[[153 151 146 115 142 139 131 106 107 112 142 151 136]
 [150 128 101 139 107 120 115 149 148 123 107 137 111]
 [127 148 118 136 108 112 108 107 110 142 152 151 150]
 [146 145 110 145 113 114 107 135 148 147 147 108 103]
 [112 149 129 107 112 109 117 144 148 106 137 129 113]
 [150 132 149 115 117 154 108 111 124 108 139 135 116]
 [142 139 109 151 136 110 148 127 109 107 107 107 150]
 [103 105 149 126 150 110 136 109 150 107 145 109 148]
 [110 115 139 107 118 144 130 106 149 111 115 151 112]
 [112 151 147 105 118 146 146 149 108 150 146 104 145]
 [147 109 145 113 131 113 108 150 117 146 147 142 119]] Answer: 150

[[153 152 109 114 114 128 151 151 123 120 145 144 150 111]
 [112 119 131 107 122 105 117 104 138 115 115 122 105 117]
 [111 119 131 108 122 105 117 104 138 115 115 121 105 117]
 [154 152 111 126 117 139 153 156 119 124 146 140 156 117]
 [123 128 142 125 132 115 128 115 140 124 132 130 118 131]
 [114 122 132 109 121 107 121 106 138 114 117 121 108 117]
 [110 117 131 108 122 104 115 102 137 114 113 119 104 117]] Answer: 112

[[132 133 120 115 136 117 117 127 131 141 115]
 [130 135 110  99 145 109 107 126 129 156  99]
 [126 126 132 134 123 133 133 128 126 122 135]
 [127 125 135 140 121 136 137 129 128 116 140]
 [124 121 143 152 113 145 146 130 126 104 152]
 [122 125 127 126 128 132 129 128 124 128 126]
 [132 135 113 103 143 110 109 127 131 153 103]
 [125 123 137 142 120 139 139 129 126 113 142]
 [132 130 127 128 129 124 126 129 131 129 127]
 [123 123 136 141 119 140 139 128 124 115 141]
 [127 126 133 136 123 133 134 127 126 121 136]] Answer: 130

[[102 102 102 155 153 151 154 154 154 102 102 154]
 [155 106 154 154 110 154 154 102 102 102 154 130]
 [154 153 115 103 154 151 149 132 154 154 130 154]
 [102 103 154 103 102 136 154 134 154 121 154 103]
 [102 154 155 102 154 154 102 154 102 151 152 154]
 [154 103 153 103 102 102 102 102 105 154 154 103]
 [101 103 102 102 102 153 154 102 102 154 102 102]
 [102 103 154 102 154 101 102 102 152 115 102 154]
 [153 103 105 101 153 147 101 154 154 112 102 106]
 [102 154 102 154 102 102 102 154 143 154 154 102]] Answer: 155

[[129 126 131 126 122 127]
 [118 126 139 132 114 123]
 [118 132 131 136 123 124]
 [123 126 140 136 121 125]
 [132 135 129 126 142 136]
 [119 134 140 153 126 121]
 [145 124 110 135 132 115]
 [137 129 133 114 141 144]
 [123 128 134 136 125 128]
 [127 130 123 115 128 133]
 [122 128 136 120 122 132]
 [136 127 126 104 135 144]] Answer: 118
---
[127 145 155 129 107 108] ==> 129

[[123 122 130 127 134 122 133]
 [127 128 128 128 128 128 128]
 [106 102 139 122 153 102 151]] ==> 134

[[142 129 144 126 151]
 [119 121 141 123 104]] ==> 144

[118 127 141 150 142 146] ==> 150

[129 122 124 130 129 102 116] ==> 129

[151 132 135 126 145 108] ==> 126

[122 115 122 104] ==> 115

[151 105 139 115 104 142] ==> 115

[152 101 103 158 157 104] ==> 158
---
(141, 112, 139, 120, 153) => 139
(122, 100, 136, 108, 119, 133) => 119
((125, 136, 128, 132), (112, 140, 130, 136), (118, 117, 101, 140)) => 117
((135, 125, 148, 128, 129), (129, 127, 140, 129, 130), (151, 137, 148, 110, 122)) => 125
(139, 106, 120, 108, 124, 126, 141) => 120
((131, 109, 123, 149), (134, 126, 154, 107), (156, 138, 118, 111)) => 111
---
[[129 115 133 119 121 112 143]
 [123 128 100 131 141 139 142]
 [143 157 101 114 147 152 141]] => 131, 157

[[138 141 130 129 131 104 116]
 [131 123 134 131 130 134 120]
 [144 133 116 142 105 130 113]] => 131, 144

[110 143 131 154 101 105 138] => 154, 154

[112 109 135 129 149 130 147] => 129, 149

[132 106 120 101 104 145 138] => 101, 145

[136 105 133 157 128] => 133, 157

[131 125 127 130 101 125 120] => 130, 131
---
Q: [114 105 151 103]
A: 105

Q:
[[145 150 120 129 121 125 116]
 [111 116 141 142 137 143 144]
 [111 155 145 121 151 148 142]]
A: 121

Q: [112 143 156 141 134 123 146]
A: 134

Q: [154 154 153 153]
A: 154

Q: [110 123 152 138 133 144 122]
A: 133

Q: [126 146 135 106]
A: 146

Q:
[[122 122 104 138 111]
 [135 135 154 118 150]]
A: 104
---
[[130 114 122 100]
 [127 119 118 101]
 [123 124 113 104]] 100

[[117 139 149 106]
 [105 119 153 103]
 [101 112 148 111]] 101

[152 147 136 148] 136

[138 143 133 152 127] 127

[127 135 142 106] 106

[[116 106 133 143]
 [137 121 130 115]
 [118 145 137 138]] 106

[152 107 106 130 102 105 108] 102
---
[114 131  99 124 126 120] out 114, 120

[147 101 136 119] out 147, 119

[150  99 105 126 102 103 108] out 150, 108

[[156 129 125 133 133]
 [135 126 125 127 127]] out 156, 127

[128 129 129 114 108 138 107] out 128, 107

[150 144 114 121 116 116 110] out 150, 110

[[119 129 126 127 122 120 135]
 [139 132 123 124 127 137 140]
 [116 140 134 126 140 121 153]] out 119, 153

[[129 127 128 129]
 [132 134 116 139]
 [118 103 146 110]] out 129, 110
---
[148 117 121 147 104 144 127] Out: 147

[[149 141 130  99 153 127]
 [145 123 128 111 142 142]
 [131 132 124 127 136 127]] Out: 124

[[123 127 130 121 128 125 124]
 [133 134 134 149 132 130 123]] Out: 149

[111 102 135 133 123 112 157] Out: 133

[[150 113 115 153 115 153 112]
 [139 140 141 126 139 128 139]
 [129 152 152 120 151 122 152]] Out: 120

[128 151 124 126 106] Out: 151
---
array([[157, 116, 123, 135, 102],
       [117, 134, 113, 105, 118]]) --> 134

array([104, 125, 125, 122, 123, 130, 127]) --> 125

array([119, 103, 135, 107, 124]) --> 103

array([[147, 137, 144, 157, 123, 146],
       [126, 105, 101, 101, 119, 129],
       [116, 119, 122, 151, 151, 116]]) --> 119

array([117, 130, 157, 142, 121, 115, 130]) --> 130

array([138, 126, 128, 127, 104, 106, 110]) --> 126

array([123, 105, 122, 134, 147]) --> 105
---
[122 146 125 125 143 122 149] | 143
[113 153 142 117 118 138 152] | 118
[103 123 104 123 102 121 128] | 102
[136 116 114 125 112 104 143] | 112
[115 144 125 122 105 115 102] | 105
[119 112 129 154 107 135 125] | 107
[113 118 132 128 104 111 116] | 104
[133 108 140 119 114 149 120] | 114
[128 152 108 152 150 146 143] | 150
